Each row is followed by its class.
[ 14  13  -4  24  46   5 -37 -49  21  15  68  18  28   0 -96  -5 -13  -1
  17 -27  36 -21   8  20  15  31  64 -36 -57   6  96  16   4 -29 -19 -82
  13  -1  19 -51 -53  24] -> F
[ -8 -14  -9   8 -19  -7  13   8  11  17 -36 -11  -4   4  37 -25  19  10
 -10  15  -6   4  21 -33 -21 -24 -30  35  21  13 -47   6  -6   7   2  22
   4  11   5  20  31 -14] -> D
[ -4 -25  30 -38  16  25  25  19 -62 -26   2  14  -4 -23  -9  11 -38   0
  -2   0  28 -10 -56  17  31  54   1  -5   1  -9  15   1  -7  -9  18   3
 -23 -27  19 -16  11   8] -> K
[ -7  -6  10 -14  -2   6  -2   5 -10   3   5  16   6   7  21 -15 -25  -9
  -2  -6  37 -12 -16 -11 -10  32  -1   5  -3   0 -26   0  -8   5  15   2
 -19 -18  21  -9   2   7] -> U
[ -5 -41   8 -36  27  45   9 -30 -17 -13   0 -24  11   4  17  -6 -12  13
 -35  22  36 -48   4 -28  24  55   6   1  20  13  23   2  19   1  28  -6
   1 -19  10   1  46  19] -> F
[-14  13 -21  38 -61 -48   5  59  23  20 -69 -33 -33  34  67 -17  35 -20
 -28  -6 -42  46  15  19 -45 -58 -84   5   6 -20 -97   4   5  35  31  75
 -10   8 -13  63 -14 -12] -> U
[-22  -7  -8   3  -6  25   8  27   8   6 -10 -36   3  25  95 -26  -4  -9
 -76   7  39 -48   0 -26 -24  55 -53  -5   4  15 -28   7  25  48  50  28
  15 -23  -5  38  29  45] -> F
[  1  14  42 -19 -16  -5  -1  44 -44  -8  14  32 -20  -9 -35  24 -23 -22
  27 -60  19  17 -33  45  -5  13  16 -15 -11 -12 -35  -3 -18  19   9  22
 -40 -28  19 -20 -48  -8] -> D
[ 22 -21 -47  49  11  -7  -3 -42  53  12 -23 -37  19  15  14 -31  24  18
 -31  30 -13 -11  48 -18   2  -6  -7   1  -7  20  62  35  27  -8 -13  -7
  40  30 -11  30  37   4] -> A
[  0  11 -20  30 -18 -30 -10 -13  29  20 -18  -4  -6   5  11 -16  22  -2
  10   3 -15  24  32  -9 -17 -36 -14  23   0   9 -32  -2  -5   1 -15   2
   7  24  -6   7   4 -25] -> Q
[ -2 -12 -21  -3  15  24   4 -10  18   2   0 -49  18  20  37 -11  16   2
 -40   1  21 -32  24 -39   4  19 -27 -15  11  18  15  21  25  19  20   9
  19   4 -17   7  40  26] -> D
[  2 -17  34 -39  22  39   6  -4 -46 -12  40  32  11 -18 -26  -8 -52  -7
  17  -7  51 -41 -43   0  17  82  51   3 -11  12  21  -1 -12  -2  10 -27
 -26 -30  32 -30   1   9] -> A
[ 16 -12 -35  27 -26 -22  25  30  15  -2 -57 -40 -13  15  62 -10  34   7
 -39  38 -43  32  19   1  -4 -40 -71   8  28  -3 -28  12  20  15  10  56
  26  22 -34  54  50  -6] -> A
[ 12 -25 -11 -15  25   9   3 -54  11  -8   5 -19  -1   2  -8  -3  12  19
  13  34 -11  -7  27 -21  27 -20  29  10  31  10  38   1   5 -34 -17 -13
  21  28  -6 -14  36 -14] -> Q
[  1  12 -24  23  -6 -13 -11  19  22  18  -4 -31   0  32  15 -14  14 -11
 -17 -23   7  12   4  12 -20 -14 -42 -34 -20 -13  -7  19  19  24  20  11
   6   9  -4  19 -21  26] -> U
[ -6  -3  14 -16  -8 -12   2   7 -24   1   3  35 -10 -10 -24 -10 -22 -10
  33  -9   8  16 -18  10  -3   0  19  11   3 -10 -31  -6 -26 -11  -5  -6
 -37 -10  21 -19 -20 -22] -> U
[ -9 -18  -3 -31   5  20   7 -16 -16 -12 -11 -15  -5   4  17   1  -6  -3
 -18  13  17 -12   0 -28   6  34  -8  -1  24  -5 -19  -4   9   1  13   6
  -9  -7   5   2  24   2] -> L
[  6 -14 -31  57   5 -14 -11 -22  45  15 -28 -33  22  13  21 -26  18  11
 -42  14  -5   3  34 -16  -8  -7 -29  -9 -21   8  32  30  20  -4   3   1
  25  20  -2  21  12  13] -> K
[ -38   27   38  -20  -35    5    4   80  -35    3   -5   -1  -34   19
   68   11  -25  -47  -15  -49   36   12  -43    9  -49   37  -64  -16
  -13  -21 -102  -28   -6   63   55   53  -38  -32    9    6  -36   16] -> Q
[ 11  -6  33 -33 -32  -9  18  50 -40  -9 -35   6 -37   0  10  16  -5 -14
  24 -14 -20  23 -14  41 -10 -14 -14  14  25 -20 -60 -18  -3   8  13  55
 -29  -7   1  13  -5 -18] -> Z
[ 16 -12  22 -30 -27 -30  13   7 -26 -14 -37  29 -47 -11 -23  22  13   7
  53   7 -46  60   7  39  10 -62  31  31  44 -18 -49 -28 -23 -27 -23  44
 -11  16   4  -2  -7 -56] -> Q
[  5  29   7  29   5 -10  -7  35 -20  -2  32   4   6  -3 -18  15 -19 -31
 -13 -41  32  11 -49  45   2  34 -20 -50 -51 -20  25  22  -2   7  16 -10
  -9 -19  -2 -21 -48  30] -> K
[ 15 -15 -29  20   5   0  -2 -19  36  19 -20 -46   3  29  16 -18  24  17
  -6  21 -26  -9  44 -11  -7 -33 -28  -3   0   9  27  14  31  -5  -6  -1
  36  32 -11  22  30  11] -> Z
[  2 -51   0 -35  21  22  23 -31 -12 -16 -11   7   4 -11  13 -30 -16  34
   6  51  13 -24   2 -36  22  12  29  36  42  13  18  -4 -10 -32  -6  -2
   0   3  22   2  57 -13] -> U
[-22  -3  16  -6  -5  14   2  10 -10   9  -5  -2 -12  11  47 -12 -20 -15
 -12  -6  34 -13 -11 -14 -14  39 -23   6  -3   5 -49 -15   4  30  24  15
 -13 -18  16   4   9   7] -> Q
[ 12 -45 -36  -2  42  29   2 -86  29  -8  -6 -31  27   4  14 -19  18  43
 -27  61   8 -34  49 -58  32   5  21  12  34  23  69   7  26 -44 -16 -26
  41  19   1   3  75  -1] -> L
[ 24  18  -5  13  18 -10 -22 -10   8   9  31  24   1 -13 -58   4   6  -5
  28  -9   6   5   8  27   4 -20  43 -12 -14  -4  40  -5  -5 -24 -27 -40
   3   6   2 -30 -35   4] -> F
[ 35  18 -21  37  34 -16 -25 -37  33  15  43  16  17  -9 -67 -10  11   7
  30  -9   3  -5  29   8  10 -29  49 -17 -24  15  71  19   1 -37 -44 -56
  25  17   1 -40 -23   4] -> D
[ -4 -14  -2  -6  18  20   0 -20  -1   1   2   2  17 -14   4 -17 -12   4
  -2   7  29 -24  -2 -21   7  28  14   8  -9  14  21   9  -5 -16  -4 -24
   2  -4  17 -14  13   7] -> K
[  32   -6  -25   13  -16  -42    0  -18   35   19  -39  -21  -22   10
  -26  -13   49   17   44   35  -75   42   45   -1  -21 -106   -2   29
   24  -15   -1    8   -9  -50  -39    3   19   61  -16    3    4  -33] -> Z
[  4 -11 -22  44  25   4  -4 -36  23   4   3 -26  22  12   6 -24   4   4
 -39  13  29 -29  18 -15   3  36  -8 -10 -20  14  50  18  24  -4  16 -17
  19  -2  12   9  13  14] -> L
[ -3 -33  -5 -16  20  40  12 -20   2   3  -2 -15  20   6  37 -31 -18  12
 -26  27  31 -49   9 -36  10  53  -5  11   9  29  21  11  19  12  19  -7
  18 -10  10  11  50  13] -> A
[  4  10 -41  30 -19 -26  -9 -13  28  11 -30 -34  -5  16  27  -5  40 -11
 -24   4 -18  26  38 -16 -20 -35 -37  -9  13  -8 -31  11  13   2   0  14
  11  18 -24  21   8  -8] -> L
[ -9 -21  -5   9  -2  14  26  34 -25 -14 -23 -41  -1  23  80 -11  -8  -5
 -66   5  40  -7 -25   0   2  47 -69 -23   7 -11 -17  16  26  35  58  50
  -6 -21  -9  37  37  38] -> U
[  4   6 -20  19  25  22 -19 -28  24  21  41  -7  42   8  -8 -28 -11  -7
 -15  -9  45 -40  12 -19   4  57  19 -17 -37  25  53  23  15   6   3 -44
  22  -8   1 -18  -2  25] -> A
[  0 -27  17  -2  12  12   4  -5 -14  -3  -7  -2   3  -5  -8 -10 -19   6
  -8   6  13 -12 -12  -3   7  27  11  -4 -11  -5  26   8  -1 -12  10  -1
  -8  -7  24  -4  -2   7] -> K
[-21 -37  23 -48   7  42  28  -9 -44 -14 -11  11  -5 -12  28 -16 -32  11
  -6  33  40 -41 -24 -37  15  64  13  35  33   6 -20 -18  -6  -1  21   6
 -19 -27  33   0  37  -7] -> L
[ -6   1  -5  12  18  15  -9  -1   9   6   6  -5  20  -2  18 -23 -17  -8
 -24 -19  43 -27  -3 -12  -5  47 -13 -16 -30  14   8  13  10  13  11 -11
  -2 -15  15  -2  -1  22] -> K
[ 32 -15 -24  11  44  11  -8 -54  27  12  32   3  21  -4 -67 -20   7  26
  25  23  -9 -11  19   4  33  -7  58 -11 -18  21  90  12  11 -48 -35 -53
  35  30   9 -21   6   0] -> A
[ 12  14 -19  58 -26 -38 -16  11  40  17 -30 -19  -5  17  10  -4  33 -14
 -21  -9 -23  20  36  16 -29 -42 -27   1 -14  -2 -16   8   5  15   0  23
   6  17  -8  27 -19  -6] -> F
[  7  14  -7  35   1 -10   3  28  -4   5  11 -19   8  11   5   1   2 -16
 -30 -26  23   0 -12  17  -1  19 -38 -28 -27   2  11  24  12  22  20   7
   6  -9 -12   0  -7  24] -> D
[ 12   7  -2  19 -15 -29  -7  -5  14  -2 -22  -3 -15   5  -5  12  24  -1
  21 -20 -15  39  26  23  -9 -39   7   7   6  -8 -14  -5  -1   1 -10  26
   5  17  -5   7 -12 -23] -> Q
[  -8   22   27  -22  -51  -18    6   86  -31    9  -26    8  -55   12
   17   19    0  -38    6  -32  -19   35  -37   44  -36  -26  -43   -6
    5  -35 -102  -21  -15   37   26   54  -34   -8    5   19  -51   -1] -> F
[  8   9  18 -17  -7 -11  -4   5 -27   2   0  46 -30 -20 -41  13  -8 -11
  49  -2  -8  29 -15  22  -1 -26  27  10   8 -16 -43 -34 -22 -30 -23  -7
 -26  -7  26 -25 -31 -33] -> L
[  5 -41  26 -14  10  16  26  -2 -28 -12 -11   1 -10  -6  -2  -9 -14  16
  -1  19   4 -17 -11  -6  14  14  21  20  21   8  14   4  -5 -15  12  18
  -8  -3  25  -2  24  -9] -> D
[ 19  17   8  18  24 -10 -22 -16   5  10  35  17   1  -4 -45   4   1  -8
  38 -21  17   6   4  23   0  -6  38 -15 -22  -2  29 -16   6 -14 -19 -34
   0   0  14 -29 -30   1] -> Q
[ 17  16  20  28  26 -17 -10 -13 -26 -10  56  34   2 -19 -80  24 -23 -23
  37 -31  32  18 -38  51  24  35  52 -24 -41 -15  59  -2 -16 -22 -13 -41
 -12 -12  12 -55 -45   0] -> Q
[  16   19    5   -2   27   -7  -26  -46   -6    0   48   38    6  -22
 -102   15  -13  -20   49  -25   20    6   -7   15   17   13   67  -18
  -28   -6   33   -5  -20  -43  -36  -69  -20   -2   24  -62  -50  -19] -> L
[-16  28  40  -8  10  17 -27  22 -26   8  61  33   6  -2 -28   6 -51 -38
  -8 -55  66 -37 -49  25 -11  79  14 -36 -50  -4  -9  -5  -7  25  27 -37
 -39 -47  30 -35 -59  33] -> F
[ 15   9 -32  31  24 -31 -30 -59  37  13  41  41  21 -18 -92 -22   1  17
  57   7 -18  24  32   0  14 -45  63   8 -20  14  54   9 -33 -56 -69 -70
   9  27  13 -44 -24 -36] -> U
[  9 -38 -40 -10  14  28  12 -41  34  -1 -36 -55  16  14  60 -25  27  24
 -43  47  -8 -29  48 -56  11   5 -22  11  38  24  15  17  36   4   5  13
  30  21 -23  38  86   9] -> A
[ -4 -42  24 -59 -24  16  35  28 -38 -26 -63  -7 -40  -4  54   6   6  17
 -16  24 -16   1  -4   0   2  -9 -12  38  67  -6 -67 -22  -6  10  25  75
 -16  -4   4  40  45 -17] -> F
[  1 -43 -16 -17  18  12  13 -62   6   0 -17  15  11 -17 -14 -26   0  41
  15  65  -6 -13  26 -46  24  -3  36  54  37  21  30 -11 -10 -51 -33 -30
  18  15  23  -6  56 -35] -> L
[  6  -9  -8  37  14  -5  -6 -34  26   6   1 -16   3  10  -1 -13  10   7
  -8  15   3   0  21  -8   4   2  13   3 -13   7  33   6   9 -10   1 -10
  15  21   3  -4   4   2] -> Q
[ 13 -17 -15  46  43   9 -19 -50  35   5  31 -16  39   7 -33 -16  -3  12
 -35   8  33 -42  25  -7  12  44  24 -17 -36  21 105  22  22  -7   5 -49
  27  -1  11 -12   6  29] -> F
[ 16  -1 -29  38  28   5 -16 -52  29  15  11  -4  20   1 -10 -18  12  13
  -7  13  22 -12  32 -20   6   3  14  -6 -13  13  37   4  20 -24 -20 -38
  22   8   7  -7  12   7] -> L
[ 31   2 -34  56  34  -8 -10 -40  26   6  29 -31  31   9 -33 -12  10   3
  -5   4  11 -20  25  12  18  10   1 -22 -34  13  96  36  27 -19 -13 -45
  32  15 -19 -15  14  21] -> Z
[ 24 -19 -34  -2  25   6  -6 -59  29   1   4 -13  14  -5 -35 -13  19  14
  14  22 -13   1  36 -17  22 -11  40   1  10  14  51  19   5 -37 -36 -30
  24  30  -9 -11  29 -12] -> A
[ -26  -14   42  -48  -50   13   39   73  -60   -7  -50   -7  -36   11
   91    4  -18  -26  -30    5   28   -7  -44  -14  -36   46  -59   25
   36  -25 -114  -28   -2   47   65   74  -38  -41   18   39   12    0] -> L
[  6 -36  37 -47  -2  12  38  29 -76 -28  -9  21 -23 -15  -5  13 -30   6
  18  18  13  13 -61  29  33  16   9  12  31 -24 -14 -13 -19 -23  20  32
 -34 -20  20  -5  17 -12] -> U
[ -1  53 -18  70 -41 -54 -22  45  39  33 -17 -27 -21  34  38  -4  31 -46
 -28 -41  -6  40  14  32 -51 -24 -68 -29 -43 -19 -59   6  16  49  24  30
   4   2 -20  21 -56  11] -> Q
[ 16 -52  24 -43  30  22  33 -18 -56 -41   6  15 -11 -27 -32   8 -21  28
   6  40   0 -24 -30  14  45  24  48  24  38   6  56  -7 -11 -41   1  -7
  -3  -8  17 -11  45  -8] -> F
[ -5 -57  24 -16  28  36  22 -34 -25 -20  -7 -20   1   3  24 -10 -21  23
 -21  38  30 -38  -8 -24  27  55  19  18  22   8  44  -5  12  -5  29  10
   3  -8  20   1  53   8] -> Q
[ 16   3  40 -52   1   5   5  19 -48  -4  14  55 -32 -26 -63  16 -25  -8
  75 -14 -14  22 -39  39   6 -19  49  10   5 -13 -28 -26 -30 -34 -24  -9
 -36  -4  28 -34 -34 -31] -> A
[ 23 -31  -5 -13   4   3  19 -18   3 -12 -29 -19  -6   0   3  -7  15  23
   9  34 -30  -7  31   4  23 -19  15  26  36   8  20   0  12 -21  -8  23
  17  19 -13  11  46 -16] -> Z
[  0 -18 -20  34   2  -6   7 -18  34   4 -26 -41  -2  24  50 -17  20  11
 -40  24  -6  -3  29 -15  -5   0 -27   5   5  10  18   9  23  12  14  25
  30  22  -8  28  31   8] -> Q
[ 19 -33  -3  -5   2  11  26  -1 -25 -12 -28 -11  -2  -3  11  -2  -2  14
  -4  28   0   4  -6   5  25   8  -9  13  20   0  19  12   9  -8   2  20
  10   2  -1  18  44  -8] -> A
[ 13  -6 -25  17  17 -17 -13 -49  26   0   6 -19   4   6 -13   1  26   9
   7  12 -16  16  39  -7  11 -33  17  -5  13   6  37   8   6 -23 -25 -16
  21  26 -15 -11  16 -15] -> Q
[ 21 -25   8 -13  49  29  -6 -54  -4 -15  33  11  31 -14 -55  -4 -12  32
   3   6  38 -38  13   7  42  38  65   1  -1  20  94  14  10 -32  -6 -40
  18  -7  15 -27  11  10] -> F
[  9 -13  30 -12 -48 -36  16  35 -30  -2 -47  27 -45  -4  -6   9  -6 -13
  36   5 -30  52 -25  27 -19 -47  -3  29  23 -36 -75 -11 -39 -12   0  49
 -47   8  22   9 -24 -42] -> U
[ 12 -19  43 -58  17  39  16  26 -58 -15  21  24 -20 -12  -7  11 -38  -5
  24   0  22 -20 -48  17  16  37  30 -12  17 -13  -1 -22  -3  -4  13  10
 -24 -27  23 -18   0   8] -> A
[ 12  12  -4  10 -29 -30  -1  29   6  -3 -28  -1 -17  12  18   9  17 -14
   5 -24  -5  41   3  34 -17 -35 -18  -7   6 -20 -43   2  -6   9   5  48
 -12   1  -7  20 -17  -9] -> U
[ -3  11  16  10 -49 -35  10  63 -17   1 -49   5 -43  -5  23   4   1 -27
  -2 -16 -30  47 -22  27 -28 -32 -41   1  -1 -30 -89  -3 -22  18   9  56
 -39   3   6  24 -37 -22] -> K
[ 10  36 -44  72  10 -22 -37  -1  63  34  11 -34  23  28  20 -14  37 -18
 -44 -26  16  -2  44  10 -30 -13 -41 -42 -41   9  18  14  36  23   7 -12
  32   3 -23  18 -19  39] -> F
